Here is a tiny trained network, its code and every weight. The questions are about switching its units off for an input and a target symbol, where a switched-off unit gives its printed mean instead of its output.

import numpy as np


def w(rows, s, z=0):
    codes = np.array(rows[::2]) - 128.0
    scale = np.full(codes.shape[1], s)
    scale[-1] = z or s
    return codes * scale


def f(y):
    return np.maximum(y, 0)


def softmax(a):
    e = np.exp(a - a.max(-1, keepdims=True))
    return e / e.sum(-1, keepdims=True)


def log_softmax(a):
    a = a - a.max(-1, keepdims=True)
    return a - np.log(np.exp(a).sum(-1, keepdims=True))


def net(x, mask):
    ids = ['ΔΞΠΣΨΩαβγεζηθλμτ'.index(c) for c in x.split()]
    T = len(ids)
    res = E[ids] + P[:T]
    u = 0
    for l in range(2):
        r = res
        for j in range(3):
            rows = slice(3 * j, 3 * j + 3)
            q, k, v = (r @ M[l][rows].T for M in (Q, K, V))
            z = softmax(np.where(np.tri(T) > 0, q @ k.T / 3**0.5, -1e9)) @ v
            o = O[l][rows]
            res = res + np.where(mask[u + j], z, o[:, -1]) @ o[:, :-1]
        u += 3
        y = f(res @ A[l][:, :-1].T + A[l][:, -1])
        res = res + np.where(mask[u : u + 4], y, B[l][:, -1]) @ B[l][:, :-1]
        u += 4
    return log_softmax(res[-1] @ U[:, :-1].T + U[:, -1])


Q, K, V, O, A, B = {}, {}, {}, {}, {}, {}
E = w([
[124,101,157,141,97,179,117],'Δ',
[127,111,124,129,90,111,142],'Ξ',
[118,114,169,142,132,134,58],'Π',
[123,120,193,81,129,164,132],'Σ',
[156,121,165,182,154,96,160],'Ψ',
[130,126,116,115,89,121,129],'Ω',
[149,92,99,136,112,109,159],'α',
[114,75,159,159,78,147,71],'β',
[135,107,88,123,116,122,143],'γ',
[101,91,112,147,76,221,101],'ε',
[121,129,99,102,96,125,117],'ζ',
[207,101,78,106,197,105,99],'η',
[194,189,101,142,103,191,90],'θ',
[161,161,136,82,250,151,153],'λ',
[125,81,118,100,167,210,91],'μ',
[105,127,111,65,146,56,150],'τ',
],0.025)
P = w([
[180,116,203,104,6,130,174],'0',
[163,78,145,176,109,99,169],'1',
[154,98,148,163,126,101,152],'2',
[143,119,150,151,131,102,130],'3',
[138,137,149,141,148,99,111],'4',
[132,153,142,132,158,99,96],'5',
[127,170,140,129,162,101,88],'6',
[122,187,135,125,167,105,76],'7',
],0.015)
Q[0] = w([
[95,95,177,178,135,158,41],'0.h1',
[81,164,115,114,97,48,183],'0.h1',
[163,156,193,58,145,70,143],'0.h1',
[133,119,79,85,111,114,245],'0.h2',
[62,165,130,134,137,51,175],'0.h2',
[229,38,118,93,154,173,59],'0.h2',
[199,141,157,159,98,91,115],'0.h3',
[191,155,102,96,181,147,178],'0.h3',
[97,118,114,135,135,163,133],'0.h3',
],0.012)
K[0] = w([
[123,127,113,164,120,179,2],'0.h1',
[80,104,140,130,64,39,235],'0.h1',
[95,154,168,136,180,61,166],'0.h1',
[198,78,153,113,99,120,201],'0.h2',
[185,107,191,204,93,116,183],'0.h2',
[76,186,14,51,163,84,98],'0.h2',
[201,131,137,211,114,150,135],'0.h3',
[229,108,124,118,155,115,167],'0.h3',
[100,136,70,123,170,203,151],'0.h3',
],0.011)
V[0] = w([
[139,81,127,124,58,115,39],'0.h1',
[74,51,182,155,68,171,168],'0.h1',
[102,48,77,68,127,222,133],'0.h1',
[119,136,252,197,98,85,197],'0.h2',
[166,101,149,29,150,32,114],'0.h2',
[180,195,83,117,101,90,129],'0.h2',
[148,145,168,139,142,99,99],'0.h3',
[147,39,167,154,169,254,138],'0.h3',
[139,150,140,83,157,107,139],'0.h3',
],0.0074)
O[0] = w([
[139,81,139,180,43,134,111,147],'0.h1',
[115,155,143,141,114,149,92,163],'0.h1',
[116,128,235,200,125,135,180,75],'0.h1',
[111,255,82,105,176,108,84,253],'0.h2',
[218,108,107,182,109,155,138,149],'0.h2',
[75,128,76,116,97,107,129,113],'0.h2',
[135,114,84,112,153,147,114,161],'0.h3',
[133,174,110,99,102,117,179,204],'0.h3',
[103,114,151,133,96,150,107,103],'0.h3',
],0.0094,0.0077)
A[0] = w([
[159,87,49,92,49,114,118,42],'0.n1',
[42,28,214,175,78,38,177,83],'0.n2',
[146,56,44,91,82,58,255,166],'0.n3',
[232,202,107,15,123,112,129,3],'0.n4',
],0.0069,0.0042)
B[0] = w([
[93,211,154,172,203,101,226,154],'0.n1',
[88,80,29,65,178,254,88,159],'0.n2',
[112,173,114,86,94,189,31,165],'0.n3',
[92,7,169,126,86,196,142,255],'0.n4',
],0.0086,0.01)
Q[1] = w([
[146,155,149,151,137,8,199],'1.h1',
[141,179,117,198,128,82,142],'1.h1',
[108,148,138,73,98,117,86],'1.h1',
[120,100,188,179,124,37,164],'1.h2',
[162,165,119,163,150,80,187],'1.h2',
[119,159,145,100,116,101,55],'1.h2',
[133,74,69,106,146,159,105],'1.h3',
[123,91,146,109,131,128,112],'1.h3',
[157,153,70,146,135,102,110],'1.h3',
],0.015)
K[1] = w([
[128,163,180,167,34,180,202],'1.h1',
[57,154,109,121,35,161,156],'1.h1',
[116,225,129,185,170,18,137],'1.h1',
[110,77,227,58,2,150,137],'1.h2',
[164,201,172,29,39,205,138],'1.h2',
[137,170,124,126,149,38,109],'1.h2',
[82,166,168,83,236,97,138],'1.h3',
[131,204,142,158,104,181,131],'1.h3',
[138,166,84,96,134,77,143],'1.h3',
],0.011)
V[1] = w([
[129,167,205,27,211,220,187],'1.h1',
[22,155,143,167,189,69,122],'1.h1',
[145,72,198,88,38,109,187],'1.h1',
[226,155,155,45,60,123,125],'1.h2',
[73,148,76,148,199,124,103],'1.h2',
[117,119,8,188,254,110,45],'1.h2',
[77,128,216,118,227,113,33],'1.h3',
[231,240,105,80,132,167,64],'1.h3',
[121,81,144,174,109,155,69],'1.h3',
],0.0054)
O[1] = w([
[73,136,182,166,103,117,197,254],'1.h1',
[137,200,149,187,60,215,149,57],'1.h1',
[97,93,77,162,205,21,59,76],'1.h1',
[122,131,62,115,175,184,177,164],'1.h2',
[89,72,167,82,181,82,103,162],'1.h2',
[80,110,228,126,90,11,150,198],'1.h2',
[156,152,202,123,2,130,111,161],'1.h3',
[159,147,187,72,85,147,137,228],'1.h3',
[134,134,97,111,111,94,48,122],'1.h3',
],0.007,0.005)
A[1] = w([
[162,22,83,181,123,177,148,145],'1.n1',
[93,101,76,37,3,153,196,141],'1.n2',
[144,96,127,195,16,140,50,224],'1.n3',
[221,159,146,213,79,185,64,3],'1.n4',
],0.0067,0.0054)
B[1] = w([
[137,79,254,155,73,85,147,201],'1.n1',
[213,109,20,142,213,110,116,252],'1.n2',
[75,127,61,132,193,74,148,253],'1.n3',
[174,141,216,183,230,143,70,182],'1.n4',
],0.0092,0.0075)
U = w([
[122,135,124,124,142,128,128,72],'Δ',
[126,138,119,123,146,136,120,60],'Ξ',
[103,168,128,116,163,45,57,163],'Π',
[142,168,138,106,140,194,122,94],'Σ',
[148,161,172,75,67,179,102,188],'Ψ',
[106,134,93,171,97,85,204,133],'Ω',
[108,129,115,137,143,123,115,91],'α',
[115,201,173,112,67,145,122,254],'β',
[129,142,8,92,159,83,171,203],'γ',
[118,135,122,118,152,137,117,66],'ε',
[108,109,105,141,141,127,114,102],'ζ',
[196,58,105,119,111,81,111,35],'η',
[22,130,96,106,144,201,101,103],'θ',
[134,126,137,94,197,134,172,3],'λ',
[128,82,140,119,71,175,103,125],'μ',
[179,134,143,173,153,93,148,20],'τ',
],0.012,0.0088)

Each question gives the input, a string of symbols that net reads in full, and the target symbol t.
The units are the heads (3 rows each of Q, K, V and O) and the neurons (one row each of A and B). Each row of codes is followed by its name. A weight is (code - 128) times the scale printed after its matrix; where a second scale follows, it is the last column's (O, A, B and U).
mask holds one flag per unit, layer by layer, with each layer's heads first. A switched-off unit (its flag False) gives its mean, the last column of its rows in O or B, instead of its output. The means were averaged over made-up inputs and are rounded, as every weight is.
A unit's drop is (log p(t) with every unit on - log p(t) with that unit switched off) / (log p(t) with every unit on - log p(t) with every unit switched off).
The circuit of an input: a set's keep is (log p(t) with only the set's units on - log p(t) with every unit switched off) / (log p(t) with every unit on - log p(t) with every unit switched off). Starting from the 12 units with the biggest drops (on a tie, the unit counted first), units are removed one at a time, each time the one whose removal leaves the highest keep (on an exact tie, the one counted first), for as long as the keep stays at least 0.8.
circuit, biggest first: the units of the circuit, biggest drop first
most important unit: the unit with the biggest drop
k most important neurons: the k neurons with the biggest drops, biggest first
k most important neurons of layer l: the k neurons of layer l with the biggest drops, biggest first
which heads matter: for each layer, one digit per head in row order, 1 if its drop is at least 0.15 and else 0, layers parted by /
input Δ λ Π Ξ ε Δ, target θ: which heads matter : 110 / 001
input ε ε Δ, target θ: circuit, biggest first : [0.n2; 0.h1; 0.h2]
input Δ ε Ψ μ Ψ, target Π: circuit, biggest first : [0.h1; 1.h2]
input Ψ λ Ψ Ξ Ψ β, target Π: 2 most important neurons : [1.n3; 0.n4]
input Ψ Ψ ζ Δ Δ λ ε Δ, target Ω: most important unit : 0.h2
input Ω Ψ Ψ Ψ ζ θ, target γ: 3 most important neurons : [1.n2; 1.n1; 1.n3]
input Δ Ψ α β Ψ Δ, target Π: 3 most important neurons of layer 1 : [1.n3; 1.n4; 1.n1]
input ε Ψ Δ Ψ Δ, target β: circuit, biggest first : [0.n4; 0.h1]
input Ψ λ β, target Ω: which heads matter : 100 / 100
input Ψ η η Ξ, target γ: 2 most important neurons of layer 0 : [0.n3; 0.n4]
input θ ε η Ψ τ ε μ, target τ: 2 most important neurons : [0.n1; 1.n4]
input Ψ Ψ λ τ η, target η: which heads matter : 010 / 000
input Δ η Ξ β, target η: 3 most important neurons : [1.n1; 0.n2; 0.n3]
input Ξ γ ζ α θ Δ, target γ: which heads matter : 010 / 000
input Ψ τ λ Ω Ξ μ β, target μ: circuit, biggest first : [0.h2]
input Ξ β γ Ω θ, target γ: circuit, biggest first : [0.h2; 0.h1; 1.n2]
input γ Ψ α Ψ, target Π: circuit, biggest first : [0.h1; 0.h2; 1.h2]
input λ Δ Δ Ω τ Ψ Δ, target τ: 2 most important neurons : [1.n4; 0.n3]
input Ψ Ψ Ψ β Ξ η Ξ β, target η: which heads matter : 110 / 100
input Ψ Π θ Δ Δ μ, target μ: most important unit : 0.h2
input Ψ β Ψ Π Ω Ψ, target β: which heads matter : 110 / 101
input Ξ τ Δ ε Ξ, target Π: 2 most important neurons : [0.n2; 1.n2]
input Ψ γ θ Ψ Ψ ε β, target θ: circuit, biggest first : [0.h2; 0.n2]
input Ξ Ψ τ θ, target τ: which heads matter : 010 / 000
